Here is a tiny trained network, its code and every weight. The questions are about switching its units off for an input and a class, where a switched-off unit gives its printed mean instead of its output.

import numpy as np


def w(rows, s, z=0):
    codes = np.array(rows[::2]) - 128.0
    scale = np.full(codes.shape[1], s)
    scale[-1] = z or s
    return codes * scale


def norm(h):
    return h / np.sqrt((h * h).mean(-1, keepdims=True) + 1e-5)


def f(y):
    return y / 2 * (1 + np.tanh(0.7978845608 * (y + 0.044715 * y**3)))


def log_softmax(a):
    a = a - a.max(-1, keepdims=True)
    return a - np.log(np.exp(a).sum(-1, keepdims=True))


def net(x, mask):
    res = np.array(x, float).reshape(1, 8) / 4 @ E
    u = 0
    for l in range(3):
        y = f(norm(res) @ A[l][:, :-1].T + A[l][:, -1])
        res = res + np.where(mask[u : u + 13], y, B[l][:, -1]) @ B[l][:, :-1]
        u += 13
    return log_softmax(norm(res)[-1] @ U[:, :-1].T + U[:, -1])


A, B = {}, {}
E = w([
[90,108,215,128,91,101,198,89],'x0',
[146,96,214,152,160,3,10,60],'x1',
[41,11,102,100,134,251,61,39],'x2',
[101,136,153,119,132,128,131,141],'x3',
[135,121,104,131,132,123,118,135],'x4',
[108,176,108,1,187,76,186,70],'x5',
[89,167,132,105,166,151,83,184],'x6',
[114,144,125,121,145,137,110,149],'x7',
],0.0041)
A[0] = w([
[134,69,173,196,125,129,81,184,125],'0.n1',
[173,231,120,144,113,33,131,139,106],'0.n2',
[169,93,116,163,87,168,187,106,169],'0.n3',
[89,46,139,76,165,108,178,134,110],'0.n4',
[114,34,165,209,98,121,116,213,66],'0.n5',
[162,120,207,96,184,74,29,58,74],'0.n6',
[58,59,110,81,168,176,88,54,101],'0.n7',
[116,116,90,2,173,27,159,126,75],'0.n8',
[58,49,134,110,155,145,99,63,131],'0.n9',
[114,136,169,111,169,195,141,177,157],'0.n10',
[106,168,84,12,209,86,157,28,18],'0.n11',
[99,94,122,135,120,124,92,120,7],'0.n12',
[176,56,168,83,187,65,53,124,79],'0.n13',
],0.0054,0.0017)
B[0] = w([
[160,134,116,213,202,125,122,130,174],'0.n1',
[134,111,121,25,39,94,105,217,253],'0.n2',
[47,173,147,119,183,112,85,158,179],'0.n3',
[188,177,55,99,215,153,113,122,155],'0.n4',
[219,180,114,186,181,186,82,101,173],'0.n5',
[4,66,1,172,179,70,194,96,226],'0.n6',
[187,136,190,63,66,139,136,157,223],'0.n7',
[238,161,191,232,154,209,94,148,221],'0.n8',
[201,128,67,61,71,127,31,137,206],'0.n9',
[118,126,121,127,138,54,125,106,153],'0.n10',
[158,188,243,211,225,239,108,120,229],'0.n11',
[162,183,65,109,101,206,127,182,116],'0.n12',
[61,134,133,104,146,85,202,60,188],'0.n13',
],0.0045,0.0036)
A[1] = w([
[109,162,67,120,96,203,224,147,1],'1.n1',
[110,160,145,161,145,70,197,155,90],'1.n2',
[75,116,151,140,158,96,81,105,107],'1.n3',
[136,158,112,62,114,219,212,207,91],'1.n4',
[159,166,202,229,196,162,46,124,140],'1.n5',
[133,165,235,141,179,124,113,177,80],'1.n6',
[109,97,70,187,176,180,105,183,143],'1.n7',
[118,138,152,152,91,72,225,104,225],'1.n8',
[77,180,141,148,119,253,164,188,112],'1.n9',
[71,144,155,175,163,176,14,225,99],'1.n10',
[92,98,167,110,171,115,163,102,82],'1.n11',
[97,118,83,82,140,206,13,14,57],'1.n12',
[205,110,138,222,123,164,132,108,238],'1.n13',
],0.0047,0.0009)
B[1] = w([
[70,94,98,198,139,43,110,1,176],'1.n1',
[123,132,144,60,131,135,90,158,190],'1.n2',
[85,140,87,227,156,92,178,114,141],'1.n3',
[101,137,78,129,126,40,139,47,247],'1.n4',
[149,194,146,132,115,241,219,69,232],'1.n5',
[168,32,87,173,53,135,100,225,197],'1.n6',
[142,227,193,137,182,83,159,46,178],'1.n7',
[157,177,49,134,109,163,14,112,194],'1.n8',
[99,92,90,191,208,79,97,97,227],'1.n9',
[163,68,215,104,102,116,157,112,198],'1.n10',
[193,56,90,195,163,149,182,139,133],'1.n11',
[120,133,118,96,46,86,119,218,254],'1.n12',
[200,171,249,78,181,126,167,163,196],'1.n13',
],0.0039,0.0029)
A[2] = w([
[151,88,134,66,94,165,140,162,117],'2.n1',
[187,173,109,189,166,155,146,153,166],'2.n2',
[125,132,110,99,84,22,180,254,159],'2.n3',
[46,158,110,125,131,100,148,130,126],'2.n4',
[182,165,109,3,9,91,59,170,163],'2.n5',
[51,136,38,145,172,87,162,80,150],'2.n6',
[114,81,151,54,98,183,94,91,83],'2.n7',
[145,173,68,26,231,115,167,133,156],'2.n8',
[60,152,45,157,137,100,170,85,128],'2.n9',
[177,135,178,162,57,91,99,177,252],'2.n10',
[84,86,124,78,75,159,78,108,90],'2.n11',
[202,139,205,144,182,148,165,54,142],'2.n12',
[135,91,93,85,92,213,79,84,192],'2.n13',
],0.0059,0.0021)
B[2] = w([
[131,113,116,124,98,64,99,162,142],'2.n1',
[90,83,201,133,158,183,154,79,199],'2.n2',
[100,90,85,70,103,144,125,134,247],'2.n3',
[164,87,136,195,102,115,107,91,145],'2.n4',
[181,79,94,87,3,141,200,218,253],'2.n5',
[83,82,85,156,188,80,67,114,196],'2.n6',
[159,147,123,57,61,120,161,183,154],'2.n7',
[130,129,229,188,78,157,86,103,191],'2.n8',
[50,62,70,193,181,60,48,53,177],'2.n9',
[89,121,94,41,147,172,113,85,231],'2.n10',
[86,125,136,94,63,113,142,243,148],'2.n11',
[136,224,144,168,113,207,147,138,221],'2.n12',
[163,171,140,116,137,45,213,145,177],'2.n13',
],0.0055,0.0051)
U = w([
[183,102,77,33,4,119,156,221,253],'0',
[202,201,213,196,172,254,146,93,87],'1',
[55,71,46,217,167,30,72,57,4],'2',
],0.0076,0.00068)

Each question gives the input, the list of numbers given to net, and the class t.
The units are the neurons (one row each of A and B). Each row of codes is followed by its name. A weight is (code - 128) times the scale printed after its matrix; where a second scale follows, it is the last column's (A, B and U).
mask holds one flag per neuron, layer by layer. A switched-off neuron (its flag False) gives its mean, the last column of its row in B, instead of its output. The means were averaged over made-up inputs and are rounded, as every weight is.
A unit's drop is (log p(t) with every unit on - log p(t) with that unit switched off) / (log p(t) with every unit on - log p(t) with every unit switched off).
k most important neurons: the k neurons with the biggest drops, biggest first
top k neurons in layer l: the k neurons of layer l with the biggest drops, biggest first
drop when u is switched off: that unit's drop, to one decimal
input [7,-6,5,-4,-2,4,1,-5], class 2: 2 most important neurons	1.n4; 1.n1
input [0,5,6,2,4,-5,6,6], class 0: 2 most important neurons	0.n9; 0.n11
input [-3,0,7,6,6,-6,-3,-8], class 0: top neuron in layer 1	1.n12
input [-8,5,3,-3,8,-5,7,-1], class 1: top 2 neurons in layer 2	2.n9; 2.n6
input [-5,2,4,0,-2,-5,-3,6], class 1: 4 most important neurons	0.n1; 0.n2; 0.n5; 1.n7
input [-8,-5,4,-5,4,-5,0,-8], class 1: 4 most important neurons	0.n2; 0.n6; 1.n7; 0.n13
input [-7,-8,7,8,-2,6,4,-2], class 2: top 2 neurons in layer 1	1.n9; 1.n4
input [-6,-7,-4,-8,3,-5,-4,-6], class 2: 2 most important neurons	0.n8; 0.n11
input [-4,-2,7,5,4,8,-4,-2], class 1: 3 most important neurons	0.n11; 0.n2; 0.n8
input [-7,2,-6,8,7,8,8,3], class 1: 3 most important neurons	0.n11; 0.n8; 1.n12
input [-6,6,8,5,6,7,-6,8], class 0: top 2 neurons in layer 0	0.n7; 0.n9
input [8,7,8,4,6,-2,-4,-5], class 0: 2 most important neurons	0.n9; 0.n7
input [-5,-4,3,-8,4,4,-8,-7], class 1: 4 most important neurons	0.n2; 0.n11; 0.n6; 0.n13
input [8,-8,-3,-8,1,-6,-1,6], class 2: most important neuron	0.n8
input [5,7,8,1,8,-6,5,5], class 0: 3 most important neurons	0.n9; 0.n7; 1.n12
input [0,-5,-1,8,3,-6,7,6], class 1: top 2 neurons in layer 0	0.n6; 0.n5
input [-7,4,-2,-8,-7,-2,-3,-2], class 2: drop when 0.n3 is switched off	0.0
input [6,-6,-5,-6,5,-4,1,1], class 2: drop when 1.n1 is switched off	0.1
input [3,5,6,0,-4,-4,-1,3], class 0: drop when 0.n9 is switched off	1.1
input [1,5,6,-4,2,4,3,1], class 0: drop when 0.n9 is switched off	2.7
